Below is a small trained network, with its code and all its weights. Each question gives an input and a class and asks what happens when units are switched off, that is, made to give their printed mean instead of their output.

import numpy as np


def w(rows, s, z=0):
    codes = np.array(rows[::2]) - 128.0
    scale = np.full(codes.shape[1], s)
    scale[-1] = z or s
    return codes * scale


def norm(h):
    return h / np.sqrt((h * h).mean(-1, keepdims=True) + 1e-5)


def f(y):
    return np.maximum(y, 0)


def log_softmax(a):
    a = a - a.max(-1, keepdims=True)
    return a - np.log(np.exp(a).sum(-1, keepdims=True))


def net(x, mask):
    res = np.array(x, float).reshape(1, 7) / 4 @ E
    u = 0
    for l in range(4):
        y = f(norm(res) @ A[l][:, :-1].T + A[l][:, -1])
        res = res + np.where(mask[u : u + 4], y, B[l][:, -1]) @ B[l][:, :-1]
        u += 4
    return log_softmax(norm(res)[-1] @ U[:, :-1].T + U[:, -1])


A, B = {}, {}
E = w([
[88,91,132,87,62,97,144,196,40,67],'x0',
[171,164,1,143,184,193,135,98,54,145],'x1',
[78,159,199,214,124,170,117,98,40,124],'x2',
[36,46,163,124,215,231,190,158,170,61],'x3',
[139,37,160,229,112,52,190,80,174,83],'x4',
[186,156,189,76,122,78,153,31,162,113],'x5',
[145,117,78,114,87,190,143,49,135,79],'x6',
],0.0091)
A[0] = w([
[170,151,151,80,108,66,124,98,194,132,1],'L0N1',
[85,196,217,26,191,176,150,162,161,129,124],'L0N2',
[108,150,141,48,88,103,118,187,108,129,99],'L0N3',
[70,89,171,87,57,249,79,161,177,131,60],'L0N4',
],0.016,0.004)
B[0] = w([
[117,185,194,73,108,122,124,102,186,254,187],'L0N1',
[93,9,44,119,232,105,103,18,149,60,247],'L0N2',
[87,130,94,87,117,167,25,146,120,44,202],'L0N3',
[72,235,75,164,92,104,145,245,189,70,229],'L0N4',
],0.0089,0.012)
A[1] = w([
[165,228,126,210,157,223,113,36,92,173,172],'L1N1',
[150,184,88,125,168,102,145,124,215,94,92],'L1N2',
[69,48,241,207,145,91,177,160,171,123,250],'L1N3',
[165,189,2,203,255,218,141,152,124,248,151],'L1N4',
],0.015,0.0024)
B[1] = w([
[183,119,81,184,150,129,121,70,66,57,218],'L1N1',
[120,94,85,172,196,104,126,166,109,183,208],'L1N2',
[105,60,147,148,169,105,118,101,147,106,209],'L1N3',
[34,247,74,127,104,181,102,253,218,141,248],'L1N4',
],0.014,0.015)
A[2] = w([
[173,71,212,112,89,121,146,132,188,220,20],'L2N1',
[166,94,38,27,125,108,200,164,109,167,114],'L2N2',
[192,59,106,31,120,144,143,85,173,140,98],'L2N3',
[175,163,134,29,121,144,106,161,7,175,2],'L2N4',
],0.019,0.0024)
B[2] = w([
[146,220,175,141,71,58,222,116,198,92,250],'L2N1',
[166,51,205,75,96,178,130,126,166,128,254],'L2N2',
[100,156,134,107,251,170,130,111,118,142,242],'L2N3',
[159,93,108,106,38,43,63,250,103,126,241],'L2N4',
],0.013,0.0034)
A[3] = w([
[42,143,156,141,78,192,157,156,53,158,10],'L3N1',
[89,137,200,251,175,112,129,119,123,136,131],'L3N2',
[157,134,164,139,90,96,136,187,83,188,3],'L3N3',
[165,147,127,178,183,97,116,55,173,198,178],'L3N4',
],0.021,0.002)
B[3] = w([
[112,148,36,64,190,81,74,138,195,170,161],'L3N1',
[180,6,153,101,84,139,112,156,198,18,249],'L3N2',
[103,79,178,143,105,138,142,88,37,156,156],'L3N3',
[72,180,123,54,105,191,142,169,81,200,224],'L3N4',
],0.013,0.012)
U = w([
[86,4,128,146,204,143,131,98,171,54,223],'0',
[45,180,32,108,156,176,98,214,153,115,200],'1',
[157,132,136,91,41,124,95,152,24,141,70],'2',
[137,146,214,120,69,85,194,126,189,135,92],'3',
[161,125,137,167,146,135,168,136,124,213,4],'4',
[194,146,94,198,94,199,191,75,70,58,43],'5',
[107,193,157,77,171,152,172,62,113,211,97],'6',
],0.014,0.0038)

Each question gives the input, the list of numbers given to net, and the class t.
The units are the neurons (one row each of A and B). Each row of codes is followed by its name. A weight is (code - 128) times the scale printed after its matrix; where a second scale follows, it is the last column's (A, B and U).
mask holds one flag per neuron, layer by layer. A switched-off neuron (its flag False) gives its mean, the last column of its row in B, instead of its output. The means were averaged over made-up inputs and are rounded, as every weight is.
A unit's drop is (log p(t) with every unit on - log p(t) with that unit switched off) / (log p(t) with every unit on - log p(t) with every unit switched off).
The circuit of an input: a set's keep is (log p(t) with only the set's units on - log p(t) with every unit switched off) / (log p(t) with every unit on - log p(t) with every unit switched off). Starting from the 12 units with the biggest drops (on a tie, the unit counted first), units are removed one at a time, each time the one whose removal leaves the highest keep (on an exact tie, the one counted first), for as long as the keep stays at least 0.8.
circuit, biggest first: the units of the circuit, biggest drop first
top k neurons: the k neurons with the biggest drops, biggest first
k most important neurons of layer l: the k neurons of layer l with the biggest drops, biggest first
input [8,-8,-5,-7,5,-2,8], class 3: top neuron => (L0N2)
input [6,-3,-4,-5,1,8,-2], class 3: top 3 neurons => (L0N1; L2N1; L0N2)
input [-2,-7,-1,-6,-2,-5,-3], class 2: 2 most important neurons of layer 1 => (L1N4; L1N3)
input [2,-7,-2,1,0,6,-3], class 6: circuit, biggest first => (L0N1; L3N4; L1N4)
input [-1,8,4,4,4,6,7], class 5: top 2 neurons => (L1N1; L0N4)
input [-3,-4,-4,2,5,8,7], class 3: top 2 neurons => (L2N1; L0N2)
input [2,8,-2,-6,2,7,6], class 5: top 4 neurons => (L1N1; L0N2; L0N4; L1N3)
input [-4,-3,0,2,1,0,6], class 0: top 3 neurons => (L3N2; L1N4; L0N3)
input [5,2,5,3,0,5,6], class 0: top 2 neurons => (L1N4; L3N4)
input [0,0,-7,-5,1,3,6], class 3: top 2 neurons => (L2N1; L0N2)
input [5,-6,-4,3,3,6,8], class 3: circuit, biggest first => (L0N1; L1N1; L2N1; L1N4)
input [4,-3,-2,-4,-3,-2,0], class 2: top 4 neurons => (L1N4; L2N4; L0N2; L1N3)
input [6,-8,4,-8,-1,5,4], class 2: top 2 neurons => (L2N4; L0N3)
input [5,-5,5,0,3,-4,4], class 0: top 2 neurons => (L1N4; L1N3)
input [3,-1,8,-5,-7,2,-6], class 2: circuit, biggest first => (L1N4)
input [1,-2,-6,0,-5,4,-8], class 6: 2 most important neurons of layer 3 => (L3N2; L3N4)
input [-2,-6,2,-6,-3,-1,2], class 2: circuit, biggest first => (L1N4; L0N2)
input [-5,-8,2,-4,5,-7,-4], class 3: 2 most important neurons of layer 0 => (L0N2; L0N3)
input [4,-8,3,7,-7,5,8], class 0: 2 most important neurons of layer 3 => (L3N4; L3N1)
input [3,-4,1,0,-8,3,-5], class 0: circuit, biggest first => (L0N2)
input [-5,-7,8,-5,2,4,-8], class 3: 2 most important neurons of layer 0 => (L0N1; L0N2)
